Below is a small trained network, with its code and all its weights. Each question gives an input and a target symbol and asks what happens when units are switched off, that is, made to give their printed mean instead of their output.

import numpy as np


def w(rows, s, z=0):
    codes = np.array(rows[::2]) - 128.0
    scale = np.full(codes.shape[1], s)
    scale[-1] = z or s
    return codes * scale


def f(y):
    return np.maximum(y, 0)


def softmax(a):
    e = np.exp(a - a.max(-1, keepdims=True))
    return e / e.sum(-1, keepdims=True)


def log_softmax(a):
    a = a - a.max(-1, keepdims=True)
    return a - np.log(np.exp(a).sum(-1, keepdims=True))


def net(x, mask):
    ids = ['Φαβδεζθμπστψω'.index(c) for c in x.split()]
    T = len(ids)
    res = E[ids] + P[:T]
    r = res
    for j in range(2):
        rows = slice(4 * j, 4 * j + 4)
        q, k, v = (r @ M[0][rows].T for M in (Q, K, V))
        z = softmax(np.where(np.tri(T) > 0, q @ k.T / 4**0.5, -1e9)) @ v
        o = O[0][rows]
        res = res + np.where(mask[j], z, o[:, -1]) @ o[:, :-1]
    y = f(res @ A[0][:, :-1].T + A[0][:, -1])
    res = res + np.where(mask[2:6], y, B[0][:, -1]) @ B[0][:, :-1]
    return log_softmax(res[-1] @ U[:, :-1].T + U[:, -1])


Q, K, V, O, A, B = {}, {}, {}, {}, {}, {}
E = w([
[101,139,120,81,136,112,139],'Φ',
[109,139,125,79,140,85,111],'α',
[3,110,131,115,93,115,159],'β',
[84,126,165,163,203,136,129],'δ',
[162,145,91,129,145,136,141],'ε',
[156,165,147,109,141,87,127],'ζ',
[150,121,124,102,110,89,116],'θ',
[148,163,165,128,152,72,145],'μ',
[85,209,84,140,128,170,111],'π',
[124,80,115,108,116,206,103],'σ',
[137,33,131,133,145,118,194],'τ',
[130,193,206,130,138,185,118],'ψ',
[159,141,140,147,138,158,111],'ω',
],0.019)
P = w([
[75,137,35,72,248,57,254],'0',
[78,151,72,72,239,70,190],'1',
[68,146,88,113,226,105,190],'2',
[99,155,115,124,214,97,141],'3',
[87,148,133,136,175,117,144],'4',
[103,150,147,138,147,123,118],'5',
[121,166,171,164,143,148,121],'6',
[113,158,166,200,153,165,114],'7',
[82,149,140,180,100,178,128],'8',
],0.0088)
Q[0] = w([
[82,235,132,126,139,177,63],'h0',
[78,151,99,161,169,80,142],'h0',
[94,87,168,131,118,145,144],'h0',
[31,177,135,116,142,100,135],'h0',
[138,115,125,90,142,80,168],'h1',
[186,113,118,139,72,109,80],'h1',
[76,66,180,142,150,159,118],'h1',
[247,117,50,85,1,170,68],'h1',
],0.0098)
K[0] = w([
[105,144,161,124,56,164,87],'h0',
[209,156,127,204,112,179,66],'h0',
[128,87,155,140,86,92,122],'h0',
[165,149,155,254,72,195,59],'h0',
[163,97,163,169,173,126,166],'h1',
[44,212,91,39,125,93,157],'h1',
[126,149,166,201,16,71,159],'h1',
[90,134,70,118,190,107,128],'h1',
],0.0096)
V[0] = w([
[66,78,68,79,57,96,169],'h0',
[100,102,159,80,47,98,95],'h0',
[105,206,56,119,15,240,97],'h0',
[99,210,106,144,93,54,143],'h0',
[72,231,84,123,121,228,89],'h1',
[134,1,128,114,166,178,169],'h1',
[207,73,77,65,85,178,84],'h1',
[176,115,69,107,228,83,105],'h1',
],0.0073)
O[0] = w([
[173,124,109,79,152,75,95,142],'h0',
[39,148,114,128,103,65,90,82],'h0',
[174,2,207,132,135,67,140,106],'h0',
[197,136,162,147,107,58,160,171],'h0',
[101,98,247,68,189,126,123,163],'h1',
[166,89,106,134,155,227,70,134],'h1',
[113,82,74,113,98,115,91,2],'h1',
[160,40,142,149,112,157,220,137],'h1',
],0.0085,0.0096)
A[0] = w([
[104,205,196,195,124,123,98,79],'n0',
[58,150,192,69,121,170,78,143],'n1',
[210,167,195,168,148,171,52,253],'n2',
[1,180,137,48,181,165,153,191],'n3',
],0.006,0.0034)
B[0] = w([
[103,207,122,103,73,120,205,173],'n0',
[119,75,173,138,82,179,73,179],'n1',
[165,1,73,92,63,112,152,168],'n2',
[238,114,146,71,139,160,63,246],'n3',
],0.0072,0.014)
U = w([
[218,75,88,75,124,160,210,252],'Φ',
[126,91,128,151,131,170,151,249],'α',
[108,147,187,149,111,176,107,163],'β',
[185,17,99,115,145,164,67,52],'δ',
[93,200,113,192,123,133,184,104],'ε',
[110,116,83,135,106,135,158,95],'ζ',
[107,111,88,114,132,139,174,26],'θ',
[109,98,104,127,141,147,165,1],'μ',
[132,205,141,166,184,220,89,38],'π',
[109,21,156,149,157,101,253,62],'σ',
[81,161,108,70,173,81,80,123],'τ',
[121,77,43,196,86,174,145,203],'ψ',
[107,144,104,139,111,143,187,58],'ω',
],0.0056,0.0045)

Each question gives the input, a string of symbols that net reads in full, and the target symbol t.
The units are the heads (4 rows each of Q, K, V and O) and the neurons (one row each of A and B). Each row of codes is followed by its name. A weight is (code - 128) times the scale printed after its matrix; where a second scale follows, it is the last column's (O, A, B and U).
mask holds one flag per unit, heads first, then neurons. A switched-off unit (its flag False) gives its mean, the last column of its rows in O or B, instead of its output. The means were averaged over made-up inputs and are rounded, as every weight is.
A unit's drop is (log p(t) with every unit on - log p(t) with that unit switched off) / (log p(t) with every unit on - log p(t) with every unit switched off).
The circuit of an input: a set's keep is (log p(t) with only the set's units on - log p(t) with every unit switched off) / (log p(t) with every unit on - log p(t) with every unit switched off). Starting from all 6 units, units are removed one at a time, each time the one whose removal leaves the highest keep (on an exact tie, the one counted first), for as long as the keep stays at least 0.8.
circuit, biggest first: the units of the circuit, biggest drop first
unit that matters most: the unit with the biggest drop
k most important neurons: the k neurons with the biggest drops, biggest first
which heads matter: for each layer, one digit per head in row order, 1 if its drop is at least 0.15 and else 0, layers parted by /
drop of u: that unit's drop, to one decimal
input β β θ π Φ, target σ: circuit, biggest first -> h0, n3
input μ β α β σ β, target δ: which heads matter -> 11
input δ β β β β π π θ δ, target σ: circuit, biggest first -> h0, n3
input π β β π μ, target σ: unit that matters most -> h0
input π β σ β σ β, target δ: circuit, biggest first -> h1, h0, n3
input δ π μ, target σ: circuit, biggest first -> n3, h0, h1
input β β β β α, target τ: which heads matter -> 10
input δ α π β π π β α, target σ: which heads matter -> 10
input α δ δ δ β, target π: which heads matter -> 10
input β α π δ, target σ: 2 most important neurons -> n3, n2
input δ Φ μ Φ π β, target σ: which heads matter -> 10
input β β β β, target τ: which heads matter -> 11
input δ ζ μ π ψ β, target β: 2 most important neurons -> n1, n2
input β β β α δ α π, target σ: most important neuron -> n3
input β α β δ β, target π: drop of n1 -> 0.0
input δ β ζ β τ, target ψ: drop of h1 -> 0.8
input β β β β ε β π α, target σ: drop of n3 -> 0.3
